Below is a small trained network, with its code and all its weights. Each question gives an input and a target symbol and asks what happens when units are switched off, that is, made to give their printed mean instead of their output.

import numpy as np


def w(rows, s, z=0):
    codes = np.array(rows[::2]) - 128.0
    scale = np.full(codes.shape[1], s)
    scale[-1] = z or s
    return codes * scale


def f(y):
    return np.maximum(y, 0)


def softmax(a):
    e = np.exp(a - a.max(-1, keepdims=True))
    return e / e.sum(-1, keepdims=True)


def log_softmax(a):
    a = a - a.max(-1, keepdims=True)
    return a - np.log(np.exp(a).sum(-1, keepdims=True))


def net(x, mask):
    ids = ['ΛΞΠΣαδημ'.index(c) for c in x.split()]
    T = len(ids)
    res = E[ids] + P[:T]
    u = 0
    for l in range(3):
        q, k, v = (res @ M[l].T for M in (Q, K, V))
        z = softmax(np.where(np.tri(T) > 0, q @ k.T / 2**0.5, -1e9)) @ v
        res = res + np.where(mask[u], z, O[l][:, -1]) @ O[l][:, :-1]
        u += 1
        y = f(res @ A[l][:, :-1].T + A[l][:, -1])
        res = res + np.where(mask[u : u + 8], y, B[l][:, -1]) @ B[l][:, :-1]
        u += 8
    return log_softmax(res[-1] @ U[:, :-1].T + U[:, -1])


Q, K, V, O, A, B = {}, {}, {}, {}, {}, {}
E = w([
[188,127,203],'Λ',
[253,222,136],'Ξ',
[131,181,190],'Π',
[53,185,92],'Σ',
[124,120,102],'α',
[145,60,100],'δ',
[124,49,104],'η',
[79,88,47],'μ',
],0.011)
P = w([
[91,8,105],'0',
[254,101,72],'1',
[207,110,99],'2',
[207,116,96],'3',
[216,113,83],'4',
[209,129,114],'5',
[206,116,106],'6',
[215,132,102],'7',
[202,105,105],'8',
[188,97,141],'9',
[190,123,143],'10',
[206,102,127],'11',
[195,87,96],'12',
],0.0025)
Q[0] = w([
[227,219,53],'L0H1',
[96,253,254],'L0H1',
],0.0083)
K[0] = w([
[53,60,198],'L0H1',
[114,254,245],'L0H1',
],0.0097)
V[0] = w([
[255,223,65],'L0H1',
[252,29,94],'L0H1',
],0.0069)
O[0] = w([
[201,254,222,101],'L0H1',
[248,145,78,254],'L0H1',
],0.0069,0.0028)
A[0] = w([
[161,155,54,28],'L0N1',
[109,198,96,252],'L0N2',
[163,49,197,171],'L0N3',
[28,217,23,109],'L0N4',
[132,212,56,85],'L0N5',
[150,103,151,26],'L0N6',
[2,166,237,84],'L0N7',
[120,215,217,84],'L0N8',
],0.0086,0.002)
B[0] = w([
[119,88,170,198],'L0N1',
[150,189,85,231],'L0N2',
[190,76,123,233],'L0N3',
[207,40,206,255],'L0N4',
[176,165,114,208],'L0N5',
[110,127,148,133],'L0N6',
[6,88,181,172],'L0N7',
[221,63,114,204],'L0N8',
],0.016,0.0028)
Q[1] = w([
[84,16,2],'L1H1',
[72,61,137],'L1H1',
],0.014)
K[1] = w([
[8,44,59],'L1H1',
[77,183,101],'L1H1',
],0.018)
V[1] = w([
[198,214,118],'L1H1',
[130,126,7],'L1H1',
],0.014)
O[1] = w([
[62,13,29,9],'L1H1',
[189,201,1,1],'L1H1',
],0.0098,0.00065)
A[1] = w([
[157,71,153,11],'L1N1',
[130,200,63,69],'L1N2',
[70,139,90,93],'L1N3',
[110,143,116,49],'L1N4',
[136,163,178,227],'L1N5',
[133,250,126,109],'L1N6',
[198,132,126,254],'L1N7',
[171,72,130,118],'L1N8',
],0.012,0.0025)
B[1] = w([
[77,178,171,208],'L1N1',
[77,220,56,181],'L1N2',
[128,118,225,158],'L1N3',
[101,96,148,128],'L1N4',
[123,19,114,226],'L1N5',
[153,211,252,208],'L1N6',
[218,88,138,253],'L1N7',
[184,142,177,235],'L1N8',
],0.015,0.013)
Q[2] = w([
[178,13,88],'L2H1',
[5,127,78],'L2H1',
],0.013)
K[2] = w([
[65,183,16],'L2H1',
[69,245,201],'L2H1',
],0.011)
V[2] = w([
[185,15,63],'L2H1',
[26,253,131],'L2H1',
],0.0052)
O[2] = w([
[73,102,75,199],'L2H1',
[138,154,254,3],'L2H1',
],0.0053,0.021)
A[2] = w([
[146,198,142,105],'L2N1',
[100,180,104,122],'L2N2',
[109,48,110,68],'L2N3',
[91,83,198,85],'L2N4',
[91,225,133,65],'L2N5',
[2,43,121,145],'L2N6',
[93,163,198,2],'L2N7',
[133,198,124,121],'L2N8',
],0.0093,0.0051)
B[2] = w([
[45,150,117,194],'L2N1',
[166,104,179,136],'L2N2',
[31,107,134,203],'L2N3',
[66,139,67,254],'L2N4',
[131,40,168,154],'L2N5',
[255,206,154,200],'L2N6',
[133,210,67,172],'L2N7',
[78,194,153,178],'L2N8',
],0.015)
U = w([
[155,139,86,52],'Λ',
[65,116,28,165],'Ξ',
[44,70,197,88],'Π',
[2,128,116,69],'Σ',
[131,145,91,27],'α',
[109,166,93,171],'δ',
[99,210,157,184],'η',
[145,78,254,255],'μ',
],0.0054,0.0029)

Each question gives the input, a string of symbols that net reads in full, and the target symbol t.
The units are the heads (2 rows each of Q, K, V and O) and the neurons (one row each of A and B). Each row of codes is followed by its name. A weight is (code - 128) times the scale printed after its matrix; where a second scale follows, it is the last column's (O, A, B and U).
mask holds one flag per unit, layer by layer, with each layer's heads first. A switched-off unit (its flag False) gives its mean, the last column of its rows in O or B, instead of its output. The means were averaged over made-up inputs and are rounded, as every weight is.
A unit's drop is (log p(t) with every unit on - log p(t) with that unit switched off) / (log p(t) with every unit on - log p(t) with every unit switched off).
The circuit of an input: a set's keep is (log p(t) with only the set's units on - log p(t) with every unit switched off) / (log p(t) with every unit on - log p(t) with every unit switched off). Starting from the 12 units with the biggest drops (on a tie, the unit counted first), units are removed one at a time, each time the one whose removal leaves the highest keep (on an exact tie, the one counted first), for as long as the keep stays at least 0.8.
circuit, biggest first: the units of the circuit, biggest drop first
most important unit: the unit with the biggest drop
k most important neurons: the k neurons with the biggest drops, biggest first
k most important neurons of layer l: the k neurons of layer l with the biggest drops, biggest first
input Π δ Λ Σ Λ Σ Λ μ, target Π: 2 most important neurons of layer 0 : [L0N7 L0N4]
input η η Σ, target μ: circuit, biggest first : [L0N4 L1N2]
input Σ μ η η η Σ Λ, target μ: 2 most important neurons : [L1N5 L0N3]
input η η η η Λ η Π η Λ α, target η: 2 most important neurons : [L0N4 L2N8]
input Π μ Λ η μ Σ μ η Λ η, target Π: 2 most important neurons of layer 1 : [L1N5 L1N2]
input Ξ η Λ δ η η Λ μ Ξ η, target Ξ: circuit, biggest first : [L1H1 L2H1 L1N6]
input Ξ η α Σ η Λ η Π η η Λ η μ, target Ξ: most important unit : L0N8
input Σ Σ α δ, target Σ: 4 most important neurons : [L2N4 L0N4 L1N5 L0N7]
input Ξ η η Σ η η η η Σ δ, target Ξ: circuit, biggest first : [L2H1 L1H1 L1N6]
input η η δ η α, target η: circuit, biggest first : [L1H1 L0N4 L1N6 L0H1]
input Σ Ξ Λ α Ξ, target μ: 2 most important neurons of layer 2 : [L2N4 L2N7]
input μ α η Σ η Σ Σ Σ η, target μ: 3 most important neurons : [L0N2 L0N4 L0N3]
input η δ Σ η μ, target η: 2 most important neurons of layer 1 : [L1N6 L1N2]
input Λ Ξ Π μ Π η, target Λ: 3 most important neurons of layer 0 : [L0N3 L0N7 L0N2]
input Σ Σ α μ Λ Λ Λ, target μ: most important unit : L1N5
input Σ Σ η Λ Σ α, target Σ: 4 most important neurons : [L2N4 L0N4 L1N5 L0N7]
input μ η δ Ξ η Σ η Ξ δ η Λ η μ, target μ: 2 most important neurons : [L0N4 L0N2]
input Σ Π Σ η Π Ξ Ξ η, target Σ: 3 most important neurons : [L2N4 L0N7 L0N4]
input Σ η Σ Λ Σ η η α Σ Λ Σ δ, target Σ: 2 most important neurons of layer 0 : [L0N7 L0N4]
input Σ η μ Σ Σ η δ Σ Ξ, target Ξ: circuit, biggest first : [L1H1]
input Ξ Σ Ξ Ξ η Σ η, target Ξ: circuit, biggest first : [L2H1 L1N6 L1H1]
input Λ Ξ η Π δ η Σ Λ Σ δ, target Λ: 2 most important neurons of layer 0 : [L0N4 L0N3]
input Σ η Ξ η Ξ δ μ, target Σ: 3 most important neurons : [L2N4 L0N7 L0N4]
input Σ Π Σ μ, target Σ: 3 most important neurons : [L2N4 L0N4 L1N5]
